Below are the code and all the weights of a small trained network. Each question names an input and a target symbol and asks about switching units off, where a switched-off unit gives its printed mean instead of its output.

import numpy as np


def w(rows, s, z=0):
    codes = np.array(rows[::2]) - 128.0
    scale = np.full(codes.shape[1], s)
    scale[-1] = z or s
    return codes * scale


def norm(h):
    return h / np.sqrt((h * h).mean(-1, keepdims=True) + 1e-5)


def f(y):
    return np.maximum(y, 0)


def softmax(a):
    e = np.exp(a - a.max(-1, keepdims=True))
    return e / e.sum(-1, keepdims=True)


def log_softmax(a):
    a = a - a.max(-1, keepdims=True)
    return a - np.log(np.exp(a).sum(-1, keepdims=True))


def net(x, mask):
    ids = ['εζημξτφψω'.index(c) for c in x.split()]
    T = len(ids)
    res = E[ids] + P[:T]
    u = 0
    for l in range(2):
        q, k, v = (norm(res) @ M[l].T for M in (Q, K, V))
        z = softmax(np.where(np.tri(T) > 0, q @ k.T / 2**0.5, -1e9)) @ v
        res = res + np.where(mask[u], z, O[l][:, -1]) @ O[l][:, :-1]
        u += 1
        y = f(norm(res) @ A[l][:, :-1].T + A[l][:, -1])
        res = res + np.where(mask[u : u + 4], y, B[l][:, -1]) @ B[l][:, :-1]
        u += 4
    return log_softmax(norm(res)[-1] @ U[:, :-1].T + U[:, -1])


Q, K, V, O, A, B = {}, {}, {}, {}, {}, {}
E = w([
[30,192,62,248],'ε',
[32,70,170,196],'ζ',
[104,138,53,190],'η',
[129,156,100,157],'μ',
[131,159,92,167],'ξ',
[120,153,193,155],'τ',
[113,159,59,194],'φ',
[154,113,138,66],'ψ',
[111,126,56,185],'ω',
],0.013)
P = w([
[6,179,137,98],'0',
[149,102,144,150],'1',
[210,36,177,212],'2',
[72,126,86,127],'3',
[142,101,148,164],'4',
[207,36,176,225],'5',
[95,106,113,92],'6',
[144,109,191,153],'7',
[230,66,162,227],'8',
[96,122,108,116],'9',
[137,81,203,115],'10',
[233,66,175,230],'11',
],0.013)
Q[0] = w([
[125,159,32,120],'0.h1',
[87,27,213,254],'0.h1',
],0.016)
K[0] = w([
[140,202,66,177],'0.h1',
[63,46,172,248],'0.h1',
],0.019)
V[0] = w([
[166,254,57,19],'0.h1',
[58,12,67,89],'0.h1',
],0.011)
O[0] = w([
[41,119,191,247,7],'0.h1',
[88,121,16,147,138],'0.h1',
],0.011,0.021)
A[0] = w([
[167,189,118,106,68],'0.n1',
[112,168,157,141,7],'0.n2',
[249,51,113,211,113],'0.n3',
[180,106,176,145,55],'0.n4',
],0.019,0.0021)
B[0] = w([
[96,67,107,87,254],'0.n1',
[123,157,82,123,137],'0.n2',
[146,251,173,102,251],'0.n3',
[147,77,84,146,167],'0.n4',
],0.019,0.0086)
Q[1] = w([
[33,79,147,196],'1.h1',
[121,37,116,250],'1.h1',
],0.018)
K[1] = w([
[194,117,76,172],'1.h1',
[255,56,148,163],'1.h1',
],0.022)
V[1] = w([
[97,199,139,10],'1.h1',
[160,18,118,3],'1.h1',
],0.017)
O[1] = w([
[129,28,197,152,231],'1.h1',
[136,131,123,2,5],'1.h1',
],0.018,0.017)
A[1] = w([
[82,94,153,135,105],'1.n1',
[127,106,119,92,236],'1.n2',
[91,95,78,151,163],'1.n3',
[3,118,110,123,253],'1.n4',
],0.044,0.0041)
B[1] = w([
[132,191,92,108,237],'1.n1',
[110,119,133,78,219],'1.n2',
[139,122,143,33,254],'1.n3',
[49,47,4,191,193],'1.n4',
],0.038,0.0094)
U = w([
[77,80,84,154,254],'ε',
[135,101,153,39,209],'ζ',
[132,182,126,124,62],'η',
[131,116,144,142,36],'μ',
[109,135,161,140,101],'ξ',
[155,3,195,177,97],'τ',
[114,160,152,138,126],'φ',
[131,147,146,130,82],'ψ',
[149,197,110,114,39],'ω',
],0.012,0.0031)

Each question gives the input, a string of symbols that net reads in full, and the target symbol t.
The units are the heads (2 rows each of Q, K, V and O) and the neurons (one row each of A and B). Each row of codes is followed by its name. A weight is (code - 128) times the scale printed after its matrix; where a second scale follows, it is the last column's (O, A, B and U).
mask holds one flag per unit, layer by layer, with each layer's heads first. A switched-off unit (its flag False) gives its mean, the last column of its rows in O or B, instead of its output. The means were averaged over made-up inputs and are rounded, as every weight is.
A unit's drop is (log p(t) with every unit on - log p(t) with that unit switched off) / (log p(t) with every unit on - log p(t) with every unit switched off).
The circuit of an input: a set's keep is (log p(t) with only the set's units on - log p(t) with every unit switched off) / (log p(t) with every unit on - log p(t) with every unit switched off). Starting from all 10 units, units are removed one at a time, each time the one whose removal leaves the highest keep (on an exact tie, the one counted first), for as long as the keep stays at least 0.8.
circuit, biggest first: the units of the circuit, biggest drop first
top k neurons: the k neurons with the biggest drops, biggest first
top k neurons in layer l: the k neurons of layer l with the biggest drops, biggest first
drop of u: that unit's drop, to one decimal
input τ τ φ τ τ ξ τ τ ε, target τ: circuit, biggest first	(0.h1, 1.h1)
input τ φ η, target τ: circuit, biggest first	(0.h1, 0.n1, 1.h1)
input τ φ ω η τ τ ψ, target ε: circuit, biggest first	(0.h1)
input τ η μ τ η ζ ε τ ξ, target τ: circuit, biggest first	(0.h1, 1.h1, 1.n1, 1.n3)
input ω τ τ ψ ψ ζ, target ω: circuit, biggest first	(0.n3, 1.h1, 0.h1, 0.n1)
input τ ψ μ τ τ ζ ω ζ μ, target τ: circuit, biggest first	(0.h1, 1.h1, 1.n1, 1.n3)
input τ τ ω ξ τ τ τ ε μ, target τ: top 3 neurons in layer 0	(0.n1, 0.n2, 0.n4)
input τ ε τ φ τ ω ε φ ω, target τ: circuit, biggest first	(0.h1, 1.h1)
input ω ζ η τ τ ω, target ω: top 2 neurons in layer 1	(1.n4, 1.n3)
input ζ τ ε, target ζ: top 2 neurons in layer 1	(1.n1, 1.n2)
input ψ τ τ ω ω, target ω: top 4 neurons	(1.n4, 0.n3, 0.n1, 1.n2)
input τ ψ τ ζ ξ μ τ ζ ε ζ φ φ, target τ: top 4 neurons	(0.n1, 1.n1, 0.n2, 1.n3)
input ω ζ η φ τ μ, target ω: top 2 neurons	(0.n3, 0.n1)
input ω η τ ε τ τ τ ζ τ, target ω: top neuron	(0.n3)
input τ τ ζ μ τ ω, target τ: top 3 neurons in layer 1	(1.n1, 1.n3, 1.n4)
input τ η η μ φ ε, target τ: top 4 neurons	(0.n1, 1.n1, 0.n2, 1.n3)
input τ η τ τ τ τ ζ τ τ, target τ: top 3 neurons	(0.n1, 1.n1, 0.n3)
input τ ζ τ τ η τ, target τ: drop of 1.n2	0.0
input ω η τ ζ ζ η ξ τ ξ ω τ ζ, target ω: drop of 0.n3	1.0
input ζ ψ η μ ζ η ε τ ε, target ζ: circuit, biggest first	(1.h1)
input τ η η η ξ ζ τ ζ ζ φ τ ψ, target τ: drop of 0.n2	0.4
